[[144 109 131 138  99]
 [127 101 138 123 116]
 [121 140 138 128 156]]	138

[[137 117 143 125 139 130]
 [130 138 149 128 153  98]]	143

[[121 100 122 137 140 123 127]
 [140 154 131 120 152 128 144]]	122

[[127 104 141 115]
 [143 102 158 116]
 [115 146 109 139]]	158

[[134 116 106 120]
 [122 141 141 153]]	106

[[125 130 139 140 128 136]
 [103 126 150 138 128 116]
 [122 125 126 140 132 135]]	150

[[128 110 131 114]
 [137 111 142 126]
 [156 113 143 151]]	142

[[122 119 157 137 121]
 [137 137 102 114 124]
 [131 143 144 131 126]]	102

[[118 122 149 113 147 141]
 [129 121 152 109 100 131]
 [150 119 135 155 119 130]]	152

[[123 136 152 134 128]
 [126 110 112 117 116]]	152
---
[145 118 147 154 119 146 112] gives 118

[[118 122 114 116 115 117]
 [146 131 149 135 145 135]] gives 122

[[ 99 122 106 104 111 115]
 [144 138 142 136 141 146]] gives 122

[[141 119 123 127 106]
 [128 152 116 130 138]] gives 119

[152 117 120 141 105 113 124] gives 117

[119 144 141 151 136] gives 144

[125 137 106 107 120] gives 137

[[127 120 122 122 132  99]
 [123 126 135 129 136  99]] gives 120

[155 135 106 105] gives 135

[[127 113 123 146 111 126]
 [113 156 124 133 120 119]] gives 113
---
((124, 150, 115, 122, 107, 127), (129, 138, 131, 126, 118, 125), (128, 131, 121, 126, 129, 125)) ==> 125
((129, 108, 135, 115, 128, 143, 105), (135, 144, 116, 140, 131, 112, 156)) ==> 105
((132, 138, 128, 118, 149), (134, 138, 124, 118, 149), (131, 128, 143, 148, 119)) ==> 149
((151, 148, 119, 128), (115, 123, 121, 116), (126, 106, 133, 127)) ==> 116
((132, 109, 120, 114, 109, 116, 105), (107, 150, 117, 131, 128, 122, 118)) ==> 105
((111, 145, 151, 114, 123), (127, 149, 149, 149, 124)) ==> 123
((126, 130, 119, 115, 129), (122, 104, 115, 140, 136), (123, 109, 119, 135, 135)) ==> 136
((149, 106, 126, 144, 140), (154, 112, 128, 150, 129)) ==> 140
((117, 155, 113, 107, 143, 149), (123, 144, 122, 111, 138, 145), (122, 145, 122, 110, 139, 146)) ==> 145
---
[[135 125 105 103 131 119 137 119 122 135 128]
 [123 107 108 121 133 135 122 116 140 124 128]
 [131 128 120 121 126 118 132 129 120 132 127]
 [134 125 124 126 140 109 139 129 120 133 128]
 [131 136 132 115 136 112 137 143 129 131 129]
 [122 126 132 126 122 139 117 111 117 119 128]
 [128 146 139 127 114 134 126 137 123 129 128]
 [125 133 144 146 129 132 126 147 142 127 129]]	135

[[120 132 124 121 129 132 124 133 133]
 [108 127 123 133 130 129 111 129 131]
 [130 137 129 129 125 126 130 127 123]
 [121 142 126 130 127 122 125 122 122]
 [122 135 123 121 131 137 123 140 137]
 [134  98 131 131 131 133 128 130 136]
 [120 129 127 129 126 128 122 130 127]
 [154 142 127 108 134 140 150 145 140]]	133

[[144 149 120 130 143 129]
 [120 122 150 127 123 141]
 [119 122 136 126 124 119]
 [118 120 149 138 128 127]
 [115 130 123 118 125 119]
 [116 133 119 117 128 123]
 [117 125 121 119 123 115]
 [141 141 119 117 147 128]
 [129 120 141 117 117 129]
 [118 121 125 126 118 115]]	143

[[138 130 109 112 134 136 120 121 142 148]
 [138 113 123 133 120 150 120 136 121 115]
 [138 129 108 115 137 133 117 128 148 140]
 [138 133 114 107 121 137 135 120 118 135]
 [139 123 107 132 133 117 139 146 120 128]
 [138 108 136 118 147 121 138 110 134 118]]	142

[[121 140 140 142 115 116 125 133 135 145 135]
 [131 138 121 150 115 138 124 116 112 152 107]
 [123 143 114 137 112 128 107 125 130 132 129]
 [125 132 120 143 131 132 121 127 120 136 115]
 [114 118 117 141 146 115 104 135 137 145 136]]	145

[[127 130 121 136 131 140 112 120 139 140 106 123 111 140 121 126]
 [130 123 123 128 129 136 130 119 135 117 135 119 124 132 138 121]
 [140 135 119 137 129 121 134 135 131 121 128 114 129 127 143 135]
 [134 138 127 143 129 134 132 144 133 114 127 119 129 141 132 137]
 [121 127 122 129 116 115 120 129 137 128 116 124 124 134 136 126]
 [142 143 111 145 119 108 131 141 144 117 111 104 124 136 142 136]
 [123 124 128 133 128 134 125 131 131 124 128 125 125 135 137 132]
 [152 141 113 141 135 127 133 123 138 129 114 109 119 126 120 128]
 [139 142 126 133 130 135 134 139 128 114 134 123 132 137 130 130]
 [137 131 119 141 131 126 128 127 137 129 115 113 120 129 131 133]]	121

[[125 114 132 127 145 134 127 128 126 132]
 [125 127 132 133 114 131 132 136 127 137]
 [133 120 132 111 139 118 129 130 137 117]
 [129 135 140 150 112 129 126 127 108 143]
 [133 129 122 138 127 135 139 142 138 113]
 [132 115 129 124 125 134 142 139 131 128]
 [145 120 143 122 117 109 138 132 121 136]
 [129 130 114 122 133 131 130 123 134 125]
 [131 136 119 124 133 122 128 132 147 110]
 [122 134 134 126 125 133 119 114 106 129]
 [114 152 108 149 119 148 120 121 125 125]]	126

[[127 134 139 137 106 147 121 133 111 131 122]
 [123 137 146 143 142 117 121 125 121 134 138]
 [112 118 142 129 118 126 142 129 140 127 143]
 [122 135 130 110 136 138 120 121 143 121 118]
 [149 140 116 137 114 121 124 125 143 135 137]
 [139 129 137 112 136 121 141 135 115 145 124]
 [130 113 112 138 141 141 124 115 115 136 136]
 [119 135 119 142 138 116 126 147 129 114 118]]	131

[[137 115 134 126 113 131 137 122 136 145]
 [132 128 117 102 140 130 155 125 125 123]
 [134 128 128 137 132 135 131 131 121 130]
 [127 129 129 114 129 123 114 125 137 126]
 [122 123 123 135 129 136 133 138 117 135]
 [131 130 132 120 130 122 117 124 135 125]
 [138 125 143 124 113 149 135 128 149 143]
 [141 133 129 135 131 125 131 122 128 123]
 [119 121 125 132 128 136 133 137 119 134]
 [134 130 138 125 122 141 133 129 142 133]
 [128 129 120 111 136 129 144 124 127 126]]	136
---
[[112 105 106 128  99 102]
 [146 137 139 137 140 142]] >> 146, 99

[101 130 131 127 102 103 113] >> 131, 101

[[124 156 133 133 114]
 [127 104 132 126 125]] >> 156, 104

[139 124 136 117 128 125 153] >> 153, 117

[115 154 100 109] >> 154, 100

[157 143 135 137 124 119] >> 157, 119
---
[155 128 157 116] ==> 155
[149 142 117 127 135 120] ==> 149
[134 133 156 115 130 132] ==> 134
[132 143 100 124 141] ==> 132
[105 116 126 112] ==> 105
[100 113 106 115 128 123 111] ==> 100
[157 144 147 136 106] ==> 157
[143 106 147 124 112 107] ==> 143
---
[[127 128 128 144 119 129 128]
 [128 128 129 136 151 130 127]
 [127 128 128 121 142 128 129]] Out: 136, 151

[129 140 126 114 138 150 121] Out: 114, 150

[137 127 128 139 126 117 152] Out: 139, 152

[[134 140 127 128 138 135 122]
 [144 142 123 125 141 129 112]
 [156 143 116 132 146 123 109]] Out: 125, 156

[141 105 125 118 108] Out: 125, 141

[156 133 111 143 118] Out: 111, 156

[137 158 111 128 147] Out: 111, 158

[127 154 106 145 126] Out: 106, 154

[142 140 155 150 115] Out: 155, 155

[131 151 124 140 139] Out: 124, 151
---
[[128 150 141 105 138 121]
 [147 131 149 116 148 123]
 [112 135 117 127 111 123]] -> 127

[[131 138 142 153 144]
 [138 129 126 108 120]] -> 126

[123 158 126 154] -> 158

[124 142 140 131 105 128] -> 131

[[127 145 143  99 140]
 [130 144 115 145 118]
 [125 153 114 143 117]] -> 114

[[103 157 135 107 146 110 138]
 [130 134 144 118 127 141 138]
 [126 130 109 143 133 117 106]] -> 133

[140 125 124 119 149 126] -> 119
---
[[123 156 107 111 128 118]
 [115 118 134 119 119 120]
 [120 156 142 134 132 130]]
120

[[146 131 134 106 132 137]
 [131 119 152 117 105 127]
 [112 119 111 124 106 123]]
127

[[137 128 139 117 117 106]
 [130 109 116 124 141 146]
 [136 126 135 120 120 112]]
146

[[137 113 107 131]
 [128 144 129 119]
 [114 138 146 129]]
119

[[128 137 130 129 129 131 129]
 [128 142 131 133 129 128 132]
 [132 149 128 130 119 130 119]]
132

[[101 124 141 122 124]
 [150 144 137 141 130]
 [119 136 137 122 102]]
130

[[134 132 101 129 107 144]
 [151  99 148 152 136 137]
 [115 103 129 115 116 110]]
137

[[124 113 120 123]
 [149 114 153 154]
 [124 141 116 131]]
154

[[155 116 119 128 144]
 [146 119 152 133 139]
 [129 153 135 124 149]]
139

[[136 115 150 131 121 125 110]
 [154 125 157 130 123 128 116]
 [128 120 104 128 110 119 116]]
116
---
[153 106 140 118 122] result: 153, 122

[[119 140 127 143 132 133 133]
 [124 115 119 131 134 127 149]
 [115 143 123 131 132 133 143]] result: 119, 143

[130 150 115 132 121] result: 130, 121

[148 128 107 133 151 138 120] result: 148, 120

[112 125 152 138 139] result: 112, 139

[[121 123 152 109 106 152]
 [131 129 129 123 131 130]] result: 121, 130

[[110 110 121 127 106]
 [146 112 129 105 130]] result: 110, 130

[[122 128 127 118 126 123]
 [150 133 127 143 138 105]] result: 122, 105
---
[[144 124 155 127 123]
 [140 124 151 126 120]
 [139 126 149 131 120]] result: 120

[[124 130 112 147 113 114]
 [132 130 112 148 123 115]
 [117 111 114 138 104 111]] result: 111

[[111  99 122 132]
 [126 125 126 126]
 [126 117 120 128]] result: 128

[[122 131 141 137 116]
 [135 152 131 116 133]
 [134 130 123 127 138]] result: 138

[[133 120 135 146 157]
 [117 132 123 140 144]
 [135 120 113 126 123]] result: 123

[[130 104 128 120 138]
 [136 141 134 132 123]
 [136 136 133 130 124]] result: 124
